Below are the code and all the weights of a small trained network. Each question names an input and a class and asks about switching units off, where a switched-off unit gives its printed mean instead of its output.

import numpy as np


def w(rows, s, z=0):
    codes = np.array(rows[::2]) - 128.0
    scale = np.full(codes.shape[1], s)
    scale[-1] = z or s
    return codes * scale


def norm(h):
    return h / np.sqrt((h * h).mean(-1, keepdims=True) + 1e-5)


def f(y):
    return y / 2 * (1 + np.tanh(0.7978845608 * (y + 0.044715 * y**3)))


def log_softmax(a):
    a = a - a.max(-1, keepdims=True)
    return a - np.log(np.exp(a).sum(-1, keepdims=True))


def net(x, mask):
    res = np.array(x, float).reshape(1, 8) / 4 @ E
    u = 0
    for l in range(2):
        y = f(norm(res) @ A[l][:, :-1].T + A[l][:, -1])
        res = res + np.where(mask[u : u + 13], y, B[l][:, -1]) @ B[l][:, :-1]
        u += 13
    return log_softmax(norm(res)[-1] @ U[:, :-1].T + U[:, -1])


A, B = {}, {}
E = w([
[85,130,145,56,71,182],'x0',
[149,107,144,145,212,188],'x1',
[155,99,90,111,75,162],'x2',
[147,152,52,188,74,97],'x3',
[137,149,109,99,104,37],'x4',
[145,114,182,159,112,96],'x5',
[88,3,91,113,107,198],'x6',
[140,117,87,94,128,101],'x7',
],0.0026)
A[0] = w([
[174,133,153,186,171,224,144],'L0N1',
[130,128,129,128,129,128,126],'L0N2',
[210,237,82,157,214,18,1],'L0N3',
[92,124,126,133,130,124,153],'L0N4',
[72,109,169,106,236,217,128],'L0N5',
[127,128,129,129,132,125,122],'L0N6',
[70,49,93,118,54,216,13],'L0N7',
[126,128,128,129,128,127,128],'L0N8',
[174,132,91,150,3,96,2],'L0N9',
[137,130,134,124,132,123,91],'L0N10',
[91,147,126,121,142,151,162],'L0N11',
[40,36,135,116,74,192,101],'L0N12',
[105,158,77,70,7,12,140],'L0N13',
],0.0031,0.002)
B[0] = w([
[125,150,79,137,41,80,174],'L0N1',
[127,127,128,128,128,127,127],'L0N2',
[121,38,110,64,111,196,188],'L0N3',
[153,137,121,125,127,134,144],'L0N4',
[161,152,63,142,90,69,209],'L0N5',
[128,125,128,127,130,124,125],'L0N6',
[97,95,164,87,150,184,149],'L0N7',
[129,128,128,128,128,128,128],'L0N8',
[61,127,149,187,196,109,123],'L0N9',
[114,114,130,132,142,121,108],'L0N10',
[156,146,115,129,115,131,155],'L0N11',
[175,103,113,89,123,183,180],'L0N12',
[200,135,80,254,87,112,252],'L0N13',
],0.0037,0.0017)
A[1] = w([
[110,92,136,137,99,67,138],'L1N1',
[131,139,195,123,115,119,1],'L1N2',
[107,77,149,133,63,184,112],'L1N3',
[159,179,128,139,176,71,136],'L1N4',
[124,126,121,131,129,130,96],'L1N5',
[128,126,129,130,125,130,134],'L1N6',
[125,129,125,131,119,136,140],'L1N7',
[138,132,123,121,141,122,119],'L1N8',
[121,128,128,127,128,130,116],'L1N9',
[123,127,128,131,122,133,136],'L1N10',
[147,101,162,255,166,161,138],'L1N11',
[85,49,133,109,79,187,122],'L1N12',
[150,166,228,150,103,114,119],'L1N13',
],0.0057,0.0034)
B[1] = w([
[159,186,100,153,100,105,171],'L1N1',
[102,119,187,80,143,173,70],'L1N2',
[143,115,128,71,198,156,193],'L1N3',
[109,70,87,94,139,212,253],'L1N4',
[125,123,150,126,148,115,102],'L1N5',
[132,133,126,124,126,126,134],'L1N6',
[137,141,128,127,129,130,143],'L1N7',
[121,114,131,132,119,140,126],'L1N8',
[129,129,132,131,141,122,114],'L1N9',
[133,140,125,126,132,127,135],'L1N10',
[174,178,19,136,3,38,234],'L1N11',
[234,101,95,57,198,153,235],'L1N12',
[139,117,120,54,106,222,198],'L1N13',
],0.0041,0.0018)
U = w([
[31,92,168,209,209,98,3],'0',
[161,173,56,237,46,22,187],'1',
[173,40,97,46,169,206,177],'2',
[59,196,254,103,122,136,91],'3',
],0.0069,0.0061)

Each question gives the input, the list of numbers given to net, and the class t.
The units are the neurons (one row each of A and B). Each row of codes is followed by its name. A weight is (code - 128) times the scale printed after its matrix; where a second scale follows, it is the last column's (A, B and U).
mask holds one flag per neuron, layer by layer. A switched-off neuron (its flag False) gives its mean, the last column of its row in B, instead of its output. The means were averaged over made-up inputs and are rounded, as every weight is.
A unit's drop is (log p(t) with every unit on - log p(t) with that unit switched off) / (log p(t) with every unit on - log p(t) with every unit switched off).
The circuit of an input: a set's keep is (log p(t) with only the set's units on - log p(t) with every unit switched off) / (log p(t) with every unit on - log p(t) with every unit switched off). Starting from the 12 units with the biggest drops (on a tie, the unit counted first), units are removed one at a time, each time the one whose removal leaves the highest keep (on an exact tie, the one counted first), for as long as the keep stays at least 0.8.
circuit, biggest first: the units of the circuit, biggest drop first
k most important neurons: the k neurons with the biggest drops, biggest first
top k neurons in layer l: the k neurons of layer l with the biggest drops, biggest first
drop of u: that unit's drop, to one decimal
input [0,7,-7,-6,-3,2,2,-8], class 1: circuit, biggest first	[L1N11 L0N5]
input [-5,1,-7,-2,-6,4,2,-5], class 1: circuit, biggest first	[L1N11]
input [-8,4,2,-8,-5,6,4,8], class 1: circuit, biggest first	[L1N11 L0N3]
input [1,0,3,-1,6,8,-7,-4], class 3: circuit, biggest first	[L1N13 L1N11]
input [6,8,0,8,-7,1,-2,1], class 1: 3 most important neurons	[L0N3 L1N4 L1N13]
input [4,3,0,-2,-2,-4,-2,1], class 3: 4 most important neurons	[L0N3 L1N12 L1N11 L0N13]
input [-6,-4,5,-8,4,-3,-7,0], class 2: circuit, biggest first	[L1N4 L0N3]
input [-6,5,-3,-5,-5,2,-4,-1], class 1: top 3 neurons in layer 1	[L1N11 L1N12 L1N3]
input [-1,4,1,3,-5,-6,-2,3], class 1: top 4 neurons in layer 1	[L1N12 L1N13 L1N3 L1N4]
input [-2,7,-3,4,-4,-8,4,-3], class 1: top 3 neurons in layer 1	[L1N11 L1N4 L1N13]
input [4,-2,3,0,-6,1,-5,6], class 3: 3 most important neurons	[L1N11 L1N12 L0N5]
input [7,7,6,-1,4,-3,-5,-5], class 3: top 3 neurons in layer 0	[L0N3 L0N13 L0N12]
input [-7,0,-7,-3,-8,6,2,-7], class 1: drop of L1N11	0.7
input [-2,2,-3,-4,-3,2,0,-8], class 1: circuit, biggest first	[L1N11]
input [-8,7,-5,-4,-4,1,7,3], class 1: drop of L0N3	0.1
input [-2,6,-8,-1,0,-5,0,-8], class 1: drop of L1N11	0.5
